Here is a tiny trained network, its code and every weight. The questions are about switching its units off for an input and a target symbol, where a switched-off unit gives its printed mean instead of its output.

import numpy as np


def w(rows, s, z=0):
    codes = np.array(rows[::2]) - 128.0
    scale = np.full(codes.shape[1], s)
    scale[-1] = z or s
    return codes * scale


def norm(h):
    return h / np.sqrt((h * h).mean(-1, keepdims=True) + 1e-5)


def f(y):
    return y / 2 * (1 + np.tanh(0.7978845608 * (y + 0.044715 * y**3)))


def softmax(a):
    e = np.exp(a - a.max(-1, keepdims=True))
    return e / e.sum(-1, keepdims=True)


def log_softmax(a):
    a = a - a.max(-1, keepdims=True)
    return a - np.log(np.exp(a).sum(-1, keepdims=True))


def net(x, mask):
    ids = ['αβγδψω'.index(c) for c in x.split()]
    T = len(ids)
    res = E[ids] + P[:T]
    u = 0
    for l in range(2):
        r = norm(res)
        for j in range(2):
            rows = slice(4 * j, 4 * j + 4)
            q, k, v = (r @ M[l][rows].T for M in (Q, K, V))
            z = softmax(np.where(np.tri(T) > 0, q @ k.T / 4**0.5, -1e9)) @ v
            o = O[l][rows]
            res = res + np.where(mask[u + j], z, o[:, -1]) @ o[:, :-1]
        u += 2
        y = f(norm(res) @ A[l][:, :-1].T + A[l][:, -1])
        res = res + np.where(mask[u : u + 4], y, B[l][:, -1]) @ B[l][:, :-1]
        u += 4
    return log_softmax(norm(res)[-1] @ U[:, :-1].T + U[:, -1])


Q, K, V, O, A, B = {}, {}, {}, {}, {}, {}
E = w([
[113,91,214,199,135,142,161,150,150,183,132],'α',
[127,104,122,55,147,142,147,150,163,182,157],'β',
[172,139,139,86,98,228,112,88,139,181,134],'γ',
[35,158,116,99,131,166,87,94,203,113,127],'δ',
[101,128,201,159,125,131,170,84,59,119,255],'ψ',
[175,83,82,103,93,137,177,112,197,38,99],'ω',
],0.0072)
P = w([
[218,213,166,204,126,217,112,220,220,109,223],'0',
[128,148,187,108,17,77,111,184,136,146,146],'1',
[174,35,255,172,107,174,58,140,183,104,166],'2',
[124,173,172,1,157,222,203,102,163,83,111],'3',
[60,138,114,84,39,69,157,126,115,164,111],'4',
[150,58,154,222,156,176,97,84,176,95,185],'5',
[85,143,73,30,223,195,181,36,128,136,128],'6',
[39,121,43,115,114,108,173,103,63,175,102],'7',
[107,58,115,158,196,181,116,40,136,107,172],'8',
],0.0077)
Q[0] = w([
[128,77,130,161,141,148,95,135,210,120,138],'0.h1',
[169,79,104,197,152,129,33,124,154,129,125],'0.h1',
[141,89,156,189,183,148,57,125,158,104,176],'0.h1',
[81,109,165,180,154,152,42,96,157,132,153],'0.h1',
[129,171,66,162,166,118,117,116,116,128,155],'0.h2',
[95,192,132,96,121,131,142,122,103,200,167],'0.h2',
[216,255,53,118,131,83,72,225,99,144,48],'0.h2',
[143,193,164,134,141,166,168,105,85,165,77],'0.h2',
],0.029)
K[0] = w([
[100,119,99,110,155,159,102,82,99,133,132],'0.h1',
[113,134,107,119,130,100,187,95,64,139,133],'0.h1',
[115,136,103,110,152,140,154,79,70,127,164],'0.h1',
[74,140,128,119,163,140,104,67,103,119,160],'0.h1',
[127,89,155,170,139,129,116,120,113,123,117],'0.h2',
[97,133,127,120,142,162,121,137,92,195,127],'0.h2',
[169,160,252,159,90,117,104,204,126,162,141],'0.h2',
[145,149,159,126,129,167,134,107,93,129,147],'0.h2',
],0.034)
V[0] = w([
[67,137,125,112,134,122,121,75,31,71,222],'0.h1',
[172,124,137,118,113,145,178,117,117,89,172],'0.h1',
[104,161,160,161,102,107,89,109,123,41,148],'0.h1',
[143,109,82,132,153,115,44,157,179,158,31],'0.h1',
[136,94,124,61,172,67,186,148,111,33,147],'0.h2',
[96,153,217,101,215,81,208,137,102,251,240],'0.h2',
[6,185,187,183,200,64,115,177,137,81,98],'0.h2',
[119,45,77,101,96,122,205,230,175,134,148],'0.h2',
],0.012)
O[0] = w([
[48,3,101,194,100,218,50,142,136,166,62,31],'0.h1',
[110,102,130,177,194,147,184,118,147,175,25,206],'0.h1',
[104,170,69,137,50,197,139,130,188,131,117,254],'0.h1',
[124,210,75,64,121,50,45,139,119,57,230,51],'0.h1',
[97,109,183,97,164,51,141,187,190,98,102,139],'0.h2',
[146,198,107,105,174,198,137,137,14,28,46,47],'0.h2',
[60,210,204,220,106,132,80,175,114,46,113,37],'0.h2',
[160,7,150,138,108,101,174,205,148,132,105,239],'0.h2',
],0.0062,0.0059)
A[0] = w([
[83,218,84,204,67,66,159,174,71,166,133,57],'0.n1',
[183,167,102,155,165,144,145,250,53,102,124,1],'0.n2',
[163,131,154,242,183,168,45,134,143,96,183,78],'0.n3',
[140,138,69,149,61,42,176,168,37,211,112,98],'0.n4',
],0.023,0.0039)
B[0] = w([
[175,200,143,149,127,60,73,129,122,94,55,248],'0.n1',
[252,150,164,66,79,84,113,188,129,145,170,195],'0.n2',
[171,214,157,66,84,121,146,216,191,122,131,230],'0.n3',
[73,160,68,191,35,204,158,102,165,155,145,189],'0.n4',
],0.014,0.011)
Q[1] = w([
[196,165,169,121,133,141,77,183,76,118,103],'1.h1',
[185,156,92,144,97,143,145,116,27,203,158],'1.h1',
[194,26,91,125,144,77,148,112,124,186,106],'1.h1',
[60,179,183,121,121,88,125,157,190,99,117],'1.h1',
[67,54,171,176,193,162,92,125,159,86,148],'1.h2',
[107,128,179,72,142,157,156,154,176,110,56],'1.h2',
[126,196,129,108,134,145,134,79,109,106,164],'1.h2',
[85,164,151,165,135,252,94,81,106,125,183],'1.h2',
],0.027)
K[1] = w([
[201,166,136,92,93,120,118,165,71,114,141],'1.h1',
[140,203,36,91,68,160,187,128,49,116,107],'1.h1',
[148,5,83,82,83,153,205,133,121,179,176],'1.h1',
[92,132,187,125,141,37,84,162,124,84,52],'1.h1',
[138,172,241,82,172,100,51,171,66,81,90],'1.h2',
[158,124,107,33,166,71,104,109,161,128,177],'1.h2',
[115,229,119,117,163,199,145,92,155,113,105],'1.h2',
[151,241,150,127,171,190,119,111,46,74,94],'1.h2',
],0.024)
V[1] = w([
[156,103,98,90,213,130,190,111,152,96,26],'1.h1',
[135,145,142,157,170,6,229,156,107,89,30],'1.h1',
[82,124,141,216,59,142,100,145,163,86,79],'1.h1',
[199,116,151,153,246,179,191,129,85,142,71],'1.h1',
[169,163,34,69,177,28,120,102,120,128,115],'1.h2',
[103,107,63,108,142,159,115,142,147,146,84],'1.h2',
[88,171,173,157,141,130,87,74,79,123,153],'1.h2',
[144,144,181,129,186,119,229,88,168,196,28],'1.h2',
],0.011)
O[1] = w([
[159,237,126,131,3,107,112,122,187,187,217,113],'1.h1',
[147,118,44,177,40,167,97,50,160,238,141,177],'1.h1',
[121,68,30,130,191,147,124,56,68,124,175,151],'1.h1',
[105,176,103,78,48,64,55,131,208,112,137,60],'1.h1',
[145,157,196,183,107,205,168,133,82,163,123,126],'1.h2',
[144,155,125,132,143,117,155,67,89,119,166,126],'1.h2',
[173,2,122,150,152,109,237,97,196,212,170,2],'1.h2',
[151,145,225,89,164,95,131,208,95,30,149,189],'1.h2',
],0.0059,0.011)
A[1] = w([
[101,149,106,187,126,2,83,120,54,139,61,62],'1.n1',
[153,113,116,88,170,59,116,135,112,137,87,75],'1.n2',
[115,41,189,178,162,44,29,117,141,158,173,9],'1.n3',
[47,107,105,164,79,50,147,167,102,156,114,1],'1.n4',
],0.035,0.0047)
B[1] = w([
[53,105,116,171,191,6,138,223,64,219,179,254],'1.n1',
[151,137,91,119,197,173,150,67,71,139,121,201],'1.n2',
[38,18,113,108,14,72,36,94,182,21,162,237],'1.n3',
[146,131,169,86,243,132,153,125,75,62,82,173],'1.n4',
],0.019,0.015)
U = w([
[91,170,1,144,123,174,158,32,125,159,150,136],'α',
[88,122,122,181,166,58,100,177,67,200,152,144],'β',
[121,126,173,73,243,133,193,90,112,78,127,51],'γ',
[202,199,149,92,71,111,147,185,201,116,157,111],'δ',
[122,78,187,211,112,208,99,141,128,200,31,81],'ψ',
[89,51,128,126,72,104,52,91,144,66,128,251],'ω',
],0.0057,0.0014)

Each question gives the input, a string of symbols that net reads in full, and the target symbol t.
The units are the heads (4 rows each of Q, K, V and O) and the neurons (one row each of A and B). Each row of codes is followed by its name. A weight is (code - 128) times the scale printed after its matrix; where a second scale follows, it is the last column's (O, A, B and U).
mask holds one flag per unit, layer by layer, with each layer's heads first. A switched-off unit (its flag False) gives its mean, the last column of its rows in O or B, instead of its output. The means were averaged over made-up inputs and are rounded, as every weight is.
A unit's drop is (log p(t) with every unit on - log p(t) with that unit switched off) / (log p(t) with every unit on - log p(t) with every unit switched off).
The circuit of an input: a set's keep is (log p(t) with only the set's units on - log p(t) with every unit switched off) / (log p(t) with every unit on - log p(t) with every unit switched off). Starting from all 12 units, units are removed one at a time, each time the one whose removal leaves the highest keep (on an exact tie, the one counted first), for as long as the keep stays at least 0.8.
circuit, biggest first: the units of the circuit, biggest drop first
most important unit: the unit with the biggest drop
k most important neurons: the k neurons with the biggest drops, biggest first
k most important neurons of layer l: the k neurons of layer l with the biggest drops, biggest first
which heads matter: for each layer, one digit per head in row order, 1 if its drop is at least 0.15 and else 0, layers parted by /
input ψ ψ δ ω β ψ, target ω: circuit, biggest first : (0.h2; 1.n3; 0.n3)
input δ β γ β, target γ: circuit, biggest first : (0.h2; 1.n2)
input δ γ δ β, target δ: which heads matter : 01 / 10
input δ δ ψ δ δ ψ δ ω β, target ω: most important neuron of layer 1 : (1.n3)
input ω δ δ β ψ, target δ: circuit, biggest first : (0.h2; 0.n2; 1.n1)
input β α β α, target γ: 3 most important neurons : (0.n2; 0.n4; 0.n3)
input ω δ β δ δ ω ω, target α: which heads matter : 01 / 00
input β δ ω δ ψ β, target ψ: which heads matter : 10 / 00
input δ ω ψ δ, target γ: circuit, biggest first : (1.n3; 1.n1; 0.n3)
input γ α β ψ δ γ ψ, target γ: 3 most important neurons of layer 1 : (1.n2; 1.n3; 1.n1)
input ω ψ δ α δ ω δ δ δ, target δ: circuit, biggest first : (0.n3; 0.h2)
input ψ β δ δ δ δ ω, target δ: 3 most important neurons : (0.n3; 1.n1; 1.n3)
input δ δ δ ω δ α δ ω ψ, target ω: circuit, biggest first : (1.n3; 0.h2)
input ω ω γ δ δ β δ, target α: which heads matter : 01 / 10
input β δ β, target δ: circuit, biggest first : (0.h2; 0.n3)
input ψ β α, target ψ: most important unit : 0.h2
input β δ γ δ γ, target α: circuit, biggest first : (0.n4; 0.h2)
input ω β δ α, target δ: which heads matter : 11 / 00
input γ γ ψ ψ ψ δ δ ψ β, target ψ: which heads matter : 11 / 00
input ψ δ δ δ γ δ δ δ ψ, target ψ: circuit, biggest first : (0.h1)
input δ β δ γ, target δ: 3 most important neurons : (0.n2; 0.n1; 1.n1)
input ω ω δ δ β δ γ δ α, target δ: circuit, biggest first : (0.n3; 0.h2)
input δ ψ γ δ, target γ: 2 most important neurons : (0.n1; 0.n4)
input ω δ α β δ ψ ψ ω α, target ω: circuit, biggest first : (1.n3; 0.h2)
input ω α δ ψ ω δ ω, target α: which heads matter : 10 / 00
input α δ δ ω α, target γ: 2 most important neurons : (1.n4; 0.n3)
input δ ψ ω δ ω ω γ, target δ: most important neuron : (1.n1)
input δ α β β β δ ψ δ γ, target ψ: 2 most important neurons : (1.n3; 1.n1)
